Here is a tiny trained network, its code and every weight. The questions are about switching its units off for an input and a class, where a switched-off unit gives its printed mean instead of its output.

import numpy as np


def w(rows, s, z=0):
    codes = np.array(rows[::2]) - 128.0
    scale = np.full(codes.shape[1], s)
    scale[-1] = z or s
    return codes * scale


def f(y):
    return np.maximum(y, 0)


def log_softmax(a):
    a = a - a.max(-1, keepdims=True)
    return a - np.log(np.exp(a).sum(-1, keepdims=True))


def net(x, mask):
    res = np.array(x, float).reshape(1, 5) / 4 @ E
    y = f(res @ A[0][:, :-1].T + A[0][:, -1])
    res = res + np.where(mask, y, B[0][:, -1]) @ B[0][:, :-1]
    return log_softmax(res[-1] @ U[:, :-1].T + U[:, -1])


A, B = {}, {}
E = w([
[152,147,229,74],'x0',
[82,171,154,126],'x1',
[1,141,196,204],'x2',
[137,54,164,119],'x3',
[70,175,102,25],'x4',
],0.0099)
A[0] = w([
[69,76,72,152,254],'N0',
[137,198,233,69,130],'N1',
[105,101,165,208,159],'N2',
[148,125,240,144,146],'N3',
[81,196,143,57,174],'N4',
[182,92,255,144,105],'N5',
],0.0099,0.0041)
B[0] = w([
[165,166,114,202,241],'N0',
[82,86,178,197,248],'N1',
[61,129,206,180,226],'N2',
[85,205,166,148,220],'N3',
[44,136,151,93,253],'N4',
[92,245,136,97,227],'N5',
],0.011,0.0081)
U = w([
[103,10,190,93,118],'0',
[176,129,75,16,140],'1',
[248,122,53,161,169],'2',
[155,39,153,125,6],'3',
[136,14,167,179,99],'4',
[65,203,176,156,128],'5',
],0.012,0.014)

Each question gives the input, the list of numbers given to net, and the class t.
The units are the neurons (one row each of A and B). Each row of codes is followed by its name. A weight is (code - 128) times the scale printed after its matrix; where a second scale follows, it is the last column's (A, B and U).
mask holds one flag per neuron, in row order. A switched-off neuron (its flag False) gives its mean, the last column of its row in B, instead of its output. The means were averaged over made-up inputs and are rounded, as every weight is.
A unit's drop is (log p(t) with every unit on - log p(t) with that unit switched off) / (log p(t) with every unit on - log p(t) with every unit switched off).
The circuit of an input: a set's keep is (log p(t) with only the set's units on - log p(t) with every unit switched off) / (log p(t) with every unit on - log p(t) with every unit switched off). Starting from all 6 units, units are removed one at a time, each time the one whose removal leaves the highest keep (on an exact tie, the one counted first), for as long as the keep stays at least 0.8.
circuit, biggest first: the units of the circuit, biggest drop first
top k neurons: the k neurons with the biggest drops, biggest first
drop of u: that unit's drop, to one decimal
input [-3,-7,2,-3,-1], class 2: circuit, biggest first -> (N4, N1, N3)
input [1,-8,1,2,-8], class 5: circuit, biggest first -> (N5)
input [-1,3,-4,5,0], class 1: circuit, biggest first -> (N1, N2)
input [3,-4,-4,-4,6], class 1: circuit, biggest first -> (N2, N3)
input [-2,-1,-3,-1,8], class 1: circuit, biggest first -> (N2, N1)
input [6,-5,-5,-7,-5], class 2: top 2 neurons -> (N4, N2)
input [6,-4,-7,-3,8], class 0: circuit, biggest first -> (N1, N5, N3)
input [-3,4,-6,6,4], class 1: circuit, biggest first -> (N1, N2)
input [-8,4,-2,-1,-8], class 4: top 2 neurons -> (N2, N5)
input [4,-1,-4,0,4], class 0: drop of N0 -> 0.1
input [-8,-6,0,-8,1], class 2: drop of N3 -> 0.0
input [5,1,-3,1,6], class 0: drop of N0 -> 0.2
input [6,4,-7,-7,3], class 0: drop of N3 -> 0.3
input [5,-4,-6,-6,-4], class 2: circuit, biggest first -> (N4)
